Read these off the grid that follows.
1) What is the bottom-left entry?
2) What is the top entry of the column that holds the smallest entry?
3) What is the entry just right of 107?
4) What is the entry directly above 122?
5) What is the entry just left of 122?
[[129 107 127 131 131 138]
 [121 129 133 129 122 128]]
1) 121
2) 107
3) 127
4) 131
5) 129

array([[125, 122, 128, 129, 129, 128, 135, 117, 141],
       [131, 134, 129, 127, 126, 128, 135, 124, 146],
       [129, 134, 127, 127, 126, 125, 124, 119, 134],
       [138, 152, 126, 123, 121, 123, 126, 133, 128],
       [139, 153, 123, 124, 122, 122, 136, 128, 128],
       [137, 152, 125, 124, 120, 122, 126, 140, 135],
       [130, 133, 127, 127, 127, 126, 137, 117, 132],
       [132, 133, 127, 128, 127, 126, 134, 119, 131],
       [137, 152, 124, 124, 122, 121, 129, 138, 125],
       [139, 150, 125, 124, 122, 122, 132, 139, 129],
       [125, 123, 128, 129, 131, 131, 136, 118, 126],
       [139, 153, 125, 124, 121, 123, 137, 121, 145],
       [126, 122, 129, 129, 129, 130, 130, 125, 125],
       [132, 134, 126, 127, 125, 125, 136, 128, 135],
       [139, 154, 125, 124, 121, 120, 133, 142, 138],
       [128, 123, 130, 128, 130, 129, 109, 128, 126]])
Counting starts at 1.
Find the entry in row 3 and column 1.
A: 129
Find the top-right entry.
A: 141
The bottom entry of the column that holds the largest entry is 123
Find the entry at row 2, column 1.
A: 131
Find the entry in row 1 and column 1.
A: 125
The entry in row 1 and column 2 -> 122
The entry in the bottom-right corner -> 126
Find the entry directly above the smallest entry.
A: 133
Find the entry in row 3 and column 3.
A: 127
Find the entry in the bottom-left corner.
A: 128
The smallest entry: 109
Find the entry at row 1, column 3.
A: 128
Find the entry just left of 141.
A: 117
The entry directly above 142 -> 128
Find the entry at row 2, column 3.
A: 129
Find the entry just right of the smallest entry.
A: 128
The top entry of the column that holds the smallest entry is 135
Find the entry just left of the largest entry.
A: 139
Find the entry just left of the smallest entry.
A: 129
Find the entry directly above the largest entry.
A: 134

Read these off the array that follows.
1) Find the first entry on the main diagonal.
2) Find the fifth entry in reading order.
3) Find the first entry in the row that holds the largest entry.
4) Find the largest entry.
5) Find the entry directly below the smallest entry.
6) Find the entry in the top-right corner.
7) Find the 2nd largest entry.
8) Find the entry in the bottom-right corner.
[[144 115 124 122 121 130 133 119 117 138 108 123 118 118]
 [117 124 127 139 126 150 106 124 121 152 124 135 129 122]
 [124 135 137 121 134 131 124 121 114 121 124 136 116 132]
 [134 116 110 145 132 124 128 128 134 113 140 135 123 137]
 [126 134 143 136 130 122 117 134 140 136 125 118 131 127]
 [131 121 118 138 113 120 141 137 121 137 123 131 134 132]]
1) 144
2) 121
3) 117
4) 152
5) 124
6) 118
7) 150
8) 132

Questions about the row below.
1) The median entry?
2) The 2nd entry from the right?
3) The 4th-last entry?
4) The entry just left of 129?
5) The largest entry?
array([143, 128, 150, 123, 124, 124, 143, 129, 116])
1) 128
2) 129
3) 124
4) 143
5) 150

[[130 117 131 115 112 133 125 120 126]
 [128 117 130 137 130 133 136 123 128]
 [131 134 126 119 121 121 125 127 119]
 [126 130 141 119 123 141 117 132 140]
 [136 128 121 110 151 137 139 117 138]
 [124 136 125 149 112 144 119 126 134]
 [130 140 136 103 144 122 139 119 133]
 [127 101 128 111 126 135 109 107 136]
 [137 105 117 123 133 144 135 114 122]
 [130 110 136 130 144 125 136 136 123]
 [133 127 124 142 118 121 109 139 119]]
Counting starts at 1.
The bottom-right entry is 119
Read off the entry just right of the centre entry.
A: 144
Read off the entry directly above the centre entry.
A: 151
Read off the entry at row 3, column 2.
A: 134
The entry in row 1 and column 1: 130
Read off the bottom entry of the column that holds the largest entry.
A: 118
Read off the entry in row 2 and column 1.
A: 128
Read off the entry just left of 151.
A: 110
Read off the entry directly below 107.
A: 114
The entry directly below 115 -> 137
Read off the bottom entry of the column that holds the smallest entry.
A: 127
Read off the entry in row 1 and column 2.
A: 117
Read off the entry in row 1 and column 3.
A: 131
The entry just right of 149 is 112
Read off the entry at row 3, column 1.
A: 131
The top-right entry: 126
The entry just left of the centre entry -> 149
Read off the entry in row 2 and column 3.
A: 130
Read off the entry in the bottom-left corner.
A: 133
The entry directly above the largest entry is 123
Read off the entry directly above the smallest entry.
A: 140
Read off the smallest entry.
A: 101
Read off the entry at row 2, column 2.
A: 117

Read these off the grid that follows.
1) Give the top-left entry.
2) Give the last entry, reading row by row.
3) Give the second largest entry.
4) Give the entry just right of 103.
5) Give the entry directly below the smallest entry.
6) Give the top entry of the column that holds the smallest entry.
7) Give the third entry on the diagonal from the top-right corner.
8) Give the second entry in reading order.
[[126 116 121 117 122 129 153 121 123 125]
 [134 143 144 138 136 136 112 133 131 131]
 [136 144 140 143 138 128 138 118 123 121]
 [132 135 137 131 131 139 104 138 135 134]
 [126 109 114 114 118 134 140 125 127 127]
 [129 124 127 123 124 140 103 139 136 134]
 [134 136 130 140 134 123 146 113 121 117]
 [121 113 106 124 118 115 131 123 127 123]
 [127 114 118 117 119 140 111 136 135 132]
 [126 109 113 114 117 137 125 130 132 129]
 [126 126 130 122 129 124 158 121 120 127]
 [136 146 145 142 139 133 125 126 127 126]
 [126 136 140 128 134 120 154 125 120 129]
 [126 118 110 129 122 116 141 116 123 118]
 [130 127 119 135 128 119 147 112 121 116]
 [125 144 145 133 138 116 142 130 123 132]]
1) 126
2) 132
3) 154
4) 139
5) 146
6) 153
7) 118
8) 116

Read these off the row that follows.
1) Find the entry just left of the largest entry.
2) Find the entry just right of 152.
[139 137 132 129 137 152 132 134 131]
1) 137
2) 132

Read these off the array that follows. Indices start at 1.
1) Find the top-right entry.
2) Find the entry just right of the largest entry.
3) Find the entry directly above 107.
4) Find the top entry of the column that holds the largest entry.
5) Find the entry directly below 110.
6) Find the entry in the top-left corner.
7) Find the entry at row 1, column 2.
8) Find the entry at row 3, column 1.
[[130 130 128 132 132 126 124 130 131 125 130 131 130 131 130]
 [118 118 148 129 132 147 131 118 133 145 117 139 143 137 118]
 [123 123 124 124 124 125 125 124 124 125 124 124 124 124 123]
 [137 137 108 120 117 113 139 139 116 119 140 110 108 112 137]
 [137 137 105 118 115 111 140 139 113 117 140 107 105 109 137]
 [127 127 128 127 127 128 128 127 127 128 127 128 128 128 127]
 [135 135 126 139 139 121 115 134 138 118 133 136 133 136 135]
 [124 124 121 113 112 128 144 125 112 133 126 112 114 112 124]]
1) 130
2) 129
3) 110
4) 128
5) 107
6) 130
7) 130
8) 123
